Below is a small trained network, with its code and all its weights. Each question gives an input and a target symbol and asks what happens when units are switched off, that is, made to give their printed mean instead of their output.

import numpy as np


def w(rows, s, z=0):
    codes = np.array(rows[::2]) - 128.0
    scale = np.full(codes.shape[1], s)
    scale[-1] = z or s
    return codes * scale


def norm(h):
    return h / np.sqrt((h * h).mean(-1, keepdims=True) + 1e-5)


def f(y):
    return np.maximum(y, 0)


def softmax(a):
    e = np.exp(a - a.max(-1, keepdims=True))
    return e / e.sum(-1, keepdims=True)


def log_softmax(a):
    a = a - a.max(-1, keepdims=True)
    return a - np.log(np.exp(a).sum(-1, keepdims=True))


def net(x, mask):
    ids = ['ΦΩαγδεθλμξπσψ'.index(c) for c in x.split()]
    T = len(ids)
    res = E[ids] + P[:T]
    q, k, v = (norm(res) @ M[0].T for M in (Q, K, V))
    z = softmax(np.where(np.tri(T) > 0, q @ k.T / 4**0.5, -1e9)) @ v
    res = res + np.where(mask[0], z, O[0][:, -1]) @ O[0][:, :-1]
    y = f(norm(res) @ A[0][:, :-1].T + A[0][:, -1])
    res = res + np.where(mask[1:9], y, B[0][:, -1]) @ B[0][:, :-1]
    return log_softmax(norm(res)[-1] @ U[:, :-1].T + U[:, -1])


Q, K, V, O, A, B = {}, {}, {}, {}, {}, {}
E = w([
[86,247,200,70,166,74,96,19,204,204,168],'Φ',
[77,121,125,107,150,143,163,241,198,51,88],'Ω',
[105,107,100,151,200,148,34,161,188,78,98],'α',
[140,155,54,169,114,189,199,106,59,163,38],'γ',
[55,11,165,65,24,42,137,68,64,99,208],'δ',
[112,120,98,102,160,187,106,207,178,143,24],'ε',
[25,141,116,170,157,180,105,136,32,63,143],'θ',
[44,113,134,249,193,64,83,140,98,102,38],'λ',
[118,154,71,228,169,212,83,112,118,78,127],'μ',
[184,106,225,87,184,126,123,182,2,183,137],'ξ',
[169,202,126,186,189,111,164,195,113,131,189],'π',
[58,202,110,201,72,125,210,157,55,133,113],'σ',
[14,219,117,144,116,173,161,157,88,177,102],'ψ',
],0.0041)
P = w([
[72,172,5,55,188,133,83,242,88,159,201],'0',
[72,101,81,117,150,162,149,167,146,162,203],'1',
[122,147,178,118,57,214,87,145,155,142,132],'2',
[156,192,117,33,110,107,122,170,115,59,75],'3',
[124,117,103,76,225,86,213,105,151,55,155],'4',
[108,66,212,140,147,200,200,64,199,113,152],'5',
[161,149,242,95,69,204,129,108,150,34,68],'6',
],0.0034)
Q[0] = w([
[95,76,152,80,244,143,217,102,129,123,162],'H0',
[84,181,190,171,132,206,173,137,148,20,72],'H0',
[179,167,190,57,77,109,82,114,95,80,97],'H0',
[111,171,1,82,200,55,152,147,89,83,104],'H0',
],0.0058)
K[0] = w([
[154,167,124,66,166,54,182,104,91,37,52],'H0',
[144,57,253,76,132,109,182,40,130,132,159],'H0',
[108,125,218,200,75,210,144,118,178,138,79],'H0',
[186,190,164,81,25,95,11,153,93,110,100],'H0',
],0.005)
V[0] = w([
[188,95,251,25,201,94,121,221,19,150,151],'H0',
[221,197,149,187,191,201,147,161,162,223,2],'H0',
[155,63,104,222,113,71,210,164,21,117,84],'H0',
[155,69,102,205,115,128,94,213,169,2,53],'H0',
],0.004)
O[0] = w([
[136,145,223,85,65,186,59,107,94,176,34,251],'H0',
[35,62,188,163,175,142,102,167,106,211,174,33],'H0',
[101,164,146,116,62,60,90,253,113,107,106,46],'H0',
[113,177,102,135,52,152,101,155,61,128,221,82],'H0',
],0.0062,0.0015)
A[0] = w([
[94,195,86,95,177,171,147,132,168,81,53,199],'N0',
[64,130,188,122,71,156,97,95,140,116,45,100],'N1',
[140,25,126,159,155,161,22,131,165,115,224,213],'N2',
[252,188,89,111,51,123,131,63,159,51,21,120],'N3',
[184,156,109,146,171,90,102,156,91,178,132,133],'N4',
[124,101,100,124,104,196,153,174,43,77,94,22],'N5',
[141,80,59,123,134,147,146,253,49,76,142,248],'N6',
[120,140,226,83,154,148,96,155,66,144,58,99],'N7',
],0.004,0.0013)
B[0] = w([
[81,126,249,110,79,134,158,105,112,56,199,255],'N0',
[230,154,114,138,189,118,168,182,67,126,126,199],'N1',
[128,220,89,38,156,84,146,199,56,86,37,184],'N2',
[76,36,65,49,150,33,137,162,50,204,169,239],'N3',
[149,106,94,161,156,111,223,90,160,121,181,146],'N4',
[121,71,184,220,113,93,72,3,164,114,149,179],'N5',
[203,86,167,158,76,140,94,68,216,177,76,233],'N6',
[165,151,136,201,114,137,174,180,133,16,167,210],'N7',
],0.0037,0.0043)
U = w([
[186,27,80,175,148,160,145,64,152,205,73,191],'Φ',
[127,129,149,145,68,172,58,52,93,94,166,32],'Ω',
[160,169,52,148,130,191,124,106,84,101,172,113],'α',
[61,81,134,190,159,41,78,198,131,160,123,184],'γ',
[188,172,32,55,138,107,114,156,133,106,76,176],'δ',
[9,155,146,111,140,189,161,151,57,189,171,40],'ε',
[130,78,116,58,69,67,158,126,79,99,141,167],'θ',
[126,183,140,183,30,80,118,154,149,155,161,210],'λ',
[197,154,77,162,162,116,189,177,153,131,231,112],'μ',
[117,98,174,67,103,186,57,167,123,197,41,129],'ξ',
[207,141,207,150,130,169,149,186,54,114,98,122],'π',
[150,134,162,127,62,103,147,156,254,75,115,2],'σ',
[113,129,179,114,221,114,194,77,173,103,119,148],'ψ',
],0.0051,0.0016)

Each question gives the input, a string of symbols that net reads in full, and the target symbol t.
The units are the heads (4 rows each of Q, K, V and O) and the neurons (one row each of A and B). Each row of codes is followed by its name. A weight is (code - 128) times the scale printed after its matrix; where a second scale follows, it is the last column's (O, A, B and U).
mask holds one flag per unit, heads first, then neurons. A switched-off unit (its flag False) gives its mean, the last column of its rows in O or B, instead of its output. The means were averaged over made-up inputs and are rounded, as every weight is.
A unit's drop is (log p(t) with every unit on - log p(t) with that unit switched off) / (log p(t) with every unit on - log p(t) with every unit switched off).
The circuit of an input: a set's keep is (log p(t) with only the set's units on - log p(t) with every unit switched off) / (log p(t) with every unit on - log p(t) with every unit switched off). Starting from all 9 units, units are removed one at a time, each time the one whose removal leaves the highest keep (on an exact tie, the one counted first), for as long as the keep stays at least 0.8.
units of the circuit, in order: the units of the circuit, biggest drop first
k most important neurons: the k neurons with the biggest drops, biggest first
drop when u is switched off: that unit's drop, to one decimal
input Ω δ θ α, target θ: units of the circuit, in order	N3, N0
input ξ Ω λ γ μ, target π: most important neuron	N1
input α ψ Ω θ λ, target θ: units of the circuit, in order	H0, N3
input λ π ε, target π: units of the circuit, in order	N1, N7
input α γ θ π σ, target π: units of the circuit, in order	H0, N1, N3
input δ σ λ ξ γ, target π: units of the circuit, in order	H0, N7, N1
input α γ λ ψ, target λ: units of the circuit, in order	H0, N6, N3
input λ ξ ψ Ω μ σ, target π: units of the circuit, in order	H0, N1
input ε γ α ξ λ Ω, target π: units of the circuit, in order	H0, N1
input δ π Ω λ, target θ: units of the circuit, in order	N3, H0
input α ψ α δ θ θ, target θ: units of the circuit, in order	H0, N3
input λ ξ ψ γ Ω ψ, target π: units of the circuit, in order	N1, H0
input ψ ψ θ λ π, target λ: units of the circuit, in order	H0, N6
input Ω Φ ε, target Φ: units of the circuit, in order	H0
input ξ γ π ε, target π: 2 most important neurons	N7, N1
input μ Φ ξ λ π ψ π, target ψ: drop when H0 is switched off	1.2
input σ ε σ Ω γ λ, target γ: drop when N0 is switched off	0.1
input ξ ε θ λ δ α, target θ: drop when N0 is switched off	0.1
